Here is a tiny trained network, its code and every weight. The questions are about switching its units off for an input and a target symbol, where a switched-off unit gives its printed mean instead of its output.

import numpy as np


def w(rows, s, z=0):
    codes = np.array(rows[::2]) - 128.0
    scale = np.full(codes.shape[1], s)
    scale[-1] = z or s
    return codes * scale


def norm(h):
    return h / np.sqrt((h * h).mean(-1, keepdims=True) + 1e-5)


def f(y):
    return np.maximum(y, 0)


def softmax(a):
    e = np.exp(a - a.max(-1, keepdims=True))
    return e / e.sum(-1, keepdims=True)


def log_softmax(a):
    a = a - a.max(-1, keepdims=True)
    return a - np.log(np.exp(a).sum(-1, keepdims=True))


def net(x, mask):
    ids = ['γεζθξπτφ'.index(c) for c in x.split()]
    T = len(ids)
    res = E[ids] + P[:T]
    q, k, v = (norm(res) @ M[0].T for M in (Q, K, V))
    z = softmax(np.where(np.tri(T) > 0, q @ k.T / 3**0.5, -1e9)) @ v
    res = res + np.where(mask[0], z, O[0][:, -1]) @ O[0][:, :-1]
    y = f(norm(res) @ A[0][:, :-1].T + A[0][:, -1])
    res = res + np.where(mask[1:25], y, B[0][:, -1]) @ B[0][:, :-1]
    return log_softmax(norm(res)[-1] @ U[:, :-1].T + U[:, -1])


Q, K, V, O, A, B = {}, {}, {}, {}, {}, {}
E = w([
[97,67,182,188,104,191,101,145],'γ',
[252,115,152,131,133,131,142,81],'ε',
[146,50,126,159,142,137,51,141],'ζ',
[226,159,134,165,192,107,145,102],'θ',
[152,77,94,172,88,111,95,139],'ξ',
[97,100,134,182,60,126,133,139],'π',
[102,111,170,136,73,111,137,100],'τ',
[105,189,115,118,134,126,118,112],'φ',
],0.013)
P = w([
[88,39,3,42,168,215,214,85],'0',
[121,94,55,100,82,178,108,32],'1',
[117,114,98,165,85,158,73,52],'2',
[136,116,122,199,89,126,72,83],'3',
[154,113,147,205,100,95,78,128],'4',
[175,111,158,180,103,82,86,176],'5',
[191,113,161,145,103,100,99,213],'6',
[220,121,163,110,90,138,98,231],'7',
[198,150,148,61,84,170,82,237],'8',
],0.0066)
Q[0] = w([
[97,127,98,157,155,134,146,34],'head 0',
[113,255,60,55,95,240,42,122],'head 0',
[193,147,183,87,161,129,183,222],'head 0',
],0.019)
K[0] = w([
[117,101,82,144,136,238,117,10],'head 0',
[95,57,64,6,185,170,253,171],'head 0',
[210,119,197,129,111,172,103,226],'head 0',
],0.018)
V[0] = w([
[145,141,162,77,199,115,81,92],'head 0',
[146,88,33,166,183,136,53,141],'head 0',
[135,248,38,175,102,113,159,167],'head 0',
],0.016)
O[0] = w([
[148,52,255,77,132,90,116,145,2],'head 0',
[162,147,168,39,71,181,115,222,175],'head 0',
[112,85,81,92,53,231,82,10,78],'head 0',
],0.0075,0.0087)
A[0] = w([
[101,146,97,115,84,136,98,155,35],'neuron 0',
[84,112,103,165,118,147,112,137,90],'neuron 1',
[71,103,114,83,122,65,114,175,28],'neuron 2',
[132,4,112,175,120,149,151,49,2],'neuron 3',
[133,153,146,155,197,115,142,98,8],'neuron 4',
[164,54,135,141,115,132,131,114,140],'neuron 5',
[65,74,159,83,120,111,118,135,86],'neuron 6',
[75,44,104,172,151,125,149,154,56],'neuron 7',
[103,185,165,87,131,90,111,149,176],'neuron 8',
[107,95,150,125,72,90,116,178,97],'neuron 9',
[134,109,174,122,190,115,132,83,89],'neuron 10',
[102,150,137,95,82,104,80,88,150],'neuron 11',
[107,191,132,76,69,108,103,162,126],'neuron 12',
[87,166,165,115,135,95,149,106,108],'neuron 13',
[146,65,116,102,76,154,137,127,101],'neuron 14',
[145,108,165,144,184,165,149,119,90],'neuron 15',
[93,69,124,121,89,65,150,144,179],'neuron 16',
[152,176,111,129,113,153,155,102,119],'neuron 17',
[90,189,130,144,162,115,122,124,40],'neuron 18',
[105,96,108,110,44,137,88,144,128],'neuron 19',
[141,164,125,129,134,80,130,115,182],'neuron 20',
[90,118,126,88,185,185,178,98,59],'neuron 21',
[164,128,157,107,113,121,157,137,105],'neuron 22',
[95,134,135,66,88,92,129,148,200],'neuron 23',
],0.017,0.0062)
B[0] = w([
[120,203,107,129,100,124,128,114,193],'neuron 0',
[110,114,124,117,89,83,140,144,204],'neuron 1',
[129,103,114,126,72,150,133,185,137],'neuron 2',
[127,88,64,1,143,147,140,88,174],'neuron 3',
[87,152,120,115,77,67,103,175,175],'neuron 4',
[93,127,140,120,168,146,108,150,183],'neuron 5',
[102,109,115,119,168,59,153,129,146],'neuron 6',
[148,94,157,157,136,137,107,62,175],'neuron 7',
[85,164,99,146,148,96,160,113,180],'neuron 8',
[154,162,140,81,111,133,129,121,173],'neuron 9',
[172,84,132,130,138,160,156,166,143],'neuron 10',
[163,137,126,108,97,130,148,152,176],'neuron 11',
[151,44,140,108,113,127,119,115,211],'neuron 12',
[150,111,131,170,118,113,101,106,146],'neuron 13',
[140,150,118,142,73,134,101,103,217],'neuron 14',
[147,141,140,96,133,135,161,136,146],'neuron 15',
[126,79,119,136,130,110,95,114,165],'neuron 16',
[102,125,150,121,162,102,110,137,205],'neuron 17',
[163,113,126,109,140,168,164,118,180],'neuron 18',
[101,138,124,172,181,136,160,136,254],'neuron 19',
[134,107,139,119,125,172,98,117,212],'neuron 20',
[156,161,147,180,104,160,107,153,136],'neuron 21',
[106,129,93,169,110,114,141,102,184],'neuron 22',
[141,153,168,140,159,162,90,135,185],'neuron 23',
],0.038,0.0081)
U = w([
[141,75,97,191,207,180,233,165,169],'γ',
[105,11,116,197,68,98,73,59,89],'ε',
[128,120,164,62,51,92,108,254,255],'ζ',
[173,202,196,98,132,41,184,31,139],'θ',
[29,148,200,115,244,133,38,130,12],'ξ',
[107,121,27,10,123,157,126,67,231],'π',
[38,207,28,205,119,45,142,154,118],'τ',
[157,211,131,186,56,248,86,119,37],'φ',
],0.0069,0.00092)

Each question gives the input, a string of symbols that net reads in full, and the target symbol t.
The units are the heads (3 rows each of Q, K, V and O) and the neurons (one row each of A and B). Each row of codes is followed by its name. A weight is (code - 128) times the scale printed after its matrix; where a second scale follows, it is the last column's (O, A, B and U).
mask holds one flag per unit, heads first, then neurons. A switched-off unit (its flag False) gives its mean, the last column of its rows in O or B, instead of its output. The means were averaged over made-up inputs and are rounded, as every weight is.
A unit's drop is (log p(t) with every unit on - log p(t) with that unit switched off) / (log p(t) with every unit on - log p(t) with every unit switched off).
The circuit of an input: a set's keep is (log p(t) with only the set's units on - log p(t) with every unit switched off) / (log p(t) with every unit on - log p(t) with every unit switched off). Starting from the 12 units with the biggest drops (on a tie, the unit counted first), units are removed one at a time, each time the one whose removal leaves the highest keep (on an exact tie, the one counted first), for as long as the keep stays at least 0.8.
circuit, biggest first: the units of the circuit, biggest drop first
most important unit: the unit with the biggest drop
k most important neurons: the k neurons with the biggest drops, biggest first
drop when u is switched off: that unit's drop, to one decimal
input τ γ φ, target τ: 3 most important neurons	neuron 4; neuron 12; neuron 8
input θ φ φ γ φ, target θ: most important neuron	neuron 9
input ε γ θ ξ θ τ ξ τ π, target ε: circuit, biggest first	head 0; neuron 7; neuron 19
input φ π θ ζ θ ζ θ, target θ: 3 most important neurons	neuron 8; neuron 19; neuron 9
input π ξ τ ε ξ θ ζ, target φ: circuit, biggest first	head 0; neuron 14; neuron 19
input π θ ξ π θ θ ζ, target ξ: circuit, biggest first	neuron 5; head 0
input ξ π τ π γ φ π τ, target π: circuit, biggest first	neuron 3; head 0
input φ τ ε ε φ ε φ ζ, target π: circuit, biggest first	head 0; neuron 3
input ζ θ ξ θ, target ε: circuit, biggest first	head 0; neuron 12; neuron 3; neuron 22
input φ θ π π π ξ ε, target ε: circuit, biggest first	head 0; neuron 12; neuron 22; neuron 3
input γ ξ ξ φ, target γ: 2 most important neurons	neuron 18; neuron 8
input γ π π θ ξ π ξ γ, target τ: 3 most important neurons	neuron 0; neuron 19; neuron 20
input φ γ τ φ ε θ ε φ, target φ: circuit, biggest first	head 0; neuron 14; neuron 11; neuron 19
input ζ π θ, target ξ: circuit, biggest first	neuron 17
input θ τ π θ φ τ ζ ξ φ, target θ: 2 most important neurons	neuron 8; neuron 9
input τ π π φ ε, target π: circuit, biggest first	head 0; neuron 3
input φ ε φ, target φ: circuit, biggest first	head 0; neuron 11; neuron 19; neuron 14
input ζ τ ε τ ξ θ γ, target φ: 3 most important neurons	neuron 14; neuron 9; neuron 17
input ζ ζ ε, target θ: 4 most important neurons	neuron 8; neuron 9; neuron 19; neuron 22
input ζ ζ γ π π ζ φ, target ζ: circuit, biggest first	head 0
input ε τ θ, target ζ: 2 most important neurons	neuron 4; neuron 19
input ζ τ ε θ, target γ: 2 most important neurons	neuron 10; neuron 22
input π ζ τ γ θ θ θ ζ, target ξ: circuit, biggest first	head 0; neuron 5
input τ γ π ξ ε φ ξ φ, target τ: 2 most important neurons	neuron 4; neuron 8
input φ ζ τ π θ φ τ ε γ, target ε: 2 most important neurons	neuron 7; neuron 4
input ζ π τ ε ε, target γ: 2 most important neurons	neuron 10; neuron 22
input γ θ ε π ξ ζ γ ξ ε, target ε: most important unit	neuron 12
input θ ε θ τ ξ φ π, target π: drop when head 0 is switched off	1.3
input ξ τ τ ζ θ, target θ: drop when head 0 is switched off	2.1
